Below are the code and all the weights of a small trained network. Each question names an input and a class and asks about switching units off, where a switched-off unit gives its printed mean instead of its output.

import numpy as np


def w(rows, s, z=0):
    codes = np.array(rows[::2]) - 128.0
    scale = np.full(codes.shape[1], s)
    scale[-1] = z or s
    return codes * scale


def f(y):
    return y / 2 * (1 + np.tanh(0.7978845608 * (y + 0.044715 * y**3)))


def log_softmax(a):
    a = a - a.max(-1, keepdims=True)
    return a - np.log(np.exp(a).sum(-1, keepdims=True))


def net(x, mask):
    res = np.array(x, float).reshape(1, 7) / 4 @ E
    y = f(res @ A[0][:, :-1].T + A[0][:, -1])
    res = res + np.where(mask, y, B[0][:, -1]) @ B[0][:, :-1]
    return log_softmax(res[-1] @ U[:, :-1].T + U[:, -1])


A, B = {}, {}
E = w([
[129,123,140,116,115,141,122],'x0',
[171,60,113,130,117,110,153],'x1',
[188,206,162,70,37,104,238],'x2',
[50,39,244,254,77,139,184],'x3',
[157,167,228,84,48,30,32],'x4',
[135,114,122,132,134,120,137],'x5',
[123,101,153,101,141,131,143],'x6',
],0.0077)
A[0] = w([
[52,123,109,140,121,118,54,191],'neuron 1',
[91,149,156,158,53,88,194,23],'neuron 2',
[100,144,171,121,46,93,166,45],'neuron 3',
[63,67,11,113,140,174,186,225],'neuron 4',
[92,141,195,188,89,139,203,37],'neuron 5',
[123,84,167,145,76,112,63,136],'neuron 6',
[127,118,86,100,172,94,43,49],'neuron 7',
[158,124,133,106,162,126,109,185],'neuron 8',
[134,200,132,93,113,178,136,123],'neuron 9',
[55,93,161,171,118,96,106,134],'neuron 10',
[45,130,105,91,146,123,151,255],'neuron 11',
[178,175,136,79,111,46,146,11],'neuron 12',
[127,164,171,168,88,127,194,67],'neuron 13',
],0.012,0.0049)
B[0] = w([
[207,28,53,187,119,112,56,188],'neuron 1',
[198,177,108,37,173,153,41,178],'neuron 2',
[179,210,152,78,116,89,61,181],'neuron 3',
[252,58,80,142,128,232,160,254],'neuron 4',
[200,44,86,134,206,163,53,198],'neuron 5',
[174,143,58,92,27,31,144,189],'neuron 6',
[146,177,121,13,198,88,67,178],'neuron 7',
[211,140,150,88,102,36,107,156],'neuron 8',
[201,73,130,170,77,91,198,168],'neuron 9',
[161,79,79,226,39,139,254,198],'neuron 10',
[250,58,39,182,142,141,167,178],'neuron 11',
[36,192,188,165,65,129,214,185],'neuron 12',
[223,105,88,110,174,166,32,173],'neuron 13',
],0.0073,0.013)
U = w([
[152,78,54,72,179,220,86,100],'0',
[175,103,54,128,48,108,208,255],'1',
[144,135,136,82,142,10,1,79],'2',
[88,211,214,97,66,93,172,28],'3',
[78,33,126,236,88,232,171,1],'4',
],0.0074,0.0051)

Each question gives the input, the list of numbers given to net, and the class t.
The units are the neurons (one row each of A and B). Each row of codes is followed by its name. A weight is (code - 128) times the scale printed after its matrix; where a second scale follows, it is the last column's (A, B and U).
mask holds one flag per neuron, in row order. A switched-off neuron (its flag False) gives its mean, the last column of its row in B, instead of its output. The means were averaged over made-up inputs and are rounded, as every weight is.
A unit's drop is (log p(t) with every unit on - log p(t) with that unit switched off) / (log p(t) with every unit on - log p(t) with every unit switched off).
The circuit of an input: a set's keep is (log p(t) with only the set's units on - log p(t) with every unit switched off) / (log p(t) with every unit on - log p(t) with every unit switched off). Starting from the 12 units with the biggest drops (on a tie, the unit counted first), units are removed one at a time, each time the one whose removal leaves the highest keep (on an exact tie, the one counted first), for as long as the keep stays at least 0.8.
units of the circuit, in order: the units of the circuit, biggest drop first
unit that matters most: the unit with the biggest drop
top k neurons: the k neurons with the biggest drops, biggest first
drop when u is switched off: that unit's drop, to one decimal
input [-3,1,2,-1,3,-6,2], class 3: unit that matters most -> neuron 4
input [8,-2,-6,1,-8,-6,4], class 4: top 2 neurons -> (neuron 2; neuron 7)
input [-3,-4,8,-4,3,8,2], class 3: units of the circuit, in order -> (neuron 12; neuron 4)
input [0,1,0,0,3,-6,-5], class 2: top 2 neurons -> (neuron 4; neuron 10)
input [-3,-2,-3,5,0,-5,-1], class 4: units of the circuit, in order -> (neuron 7; neuron 3)
input [-8,-3,-6,8,4,-8,2], class 1: top 2 neurons -> (neuron 6; neuron 10)
input [-3,-2,2,1,1,-8,0], class 2: top 3 neurons -> (neuron 4; neuron 10; neuron 12)
input [-4,2,2,3,6,-1,-7], class 2: top 3 neurons -> (neuron 4; neuron 3; neuron 2)
input [-2,8,3,7,3,6,-5], class 2: units of the circuit, in order -> (neuron 4; neuron 2)
input [0,6,3,-6,3,0,-2], class 3: top 2 neurons -> (neuron 12; neuron 4)
input [5,0,0,-6,2,2,-5], class 2: top 2 neurons -> (neuron 4; neuron 10)
input [6,6,1,2,-2,4,7], class 0: top 2 neurons -> (neuron 10; neuron 12)
input [6,6,2,1,5,0,1], class 2: top 3 neurons -> (neuron 4; neuron 10; neuron 3)
input [-7,-4,1,-3,6,1,3], class 3: top neuron -> (neuron 12)
input [-6,4,4,-5,2,-6,8], class 3: top 2 neurons -> (neuron 4; neuron 12)
input [6,-1,-8,8,2,0,6], class 1: top 3 neurons -> (neuron 6; neuron 12; neuron 4)
input [-5,-7,3,8,-1,-3,1], class 0: drop when neuron 5 is switched off -> 0.2
input [-3,1,-3,2,0,-7,8], class 4: drop when neuron 12 is switched off -> -0.1
input [2,5,-5,4,-1,1,5], class 4: drop when neuron 6 is switched off -> -0.2
input [0,0,4,-6,5,1,-6], class 3: unit that matters most -> neuron 12
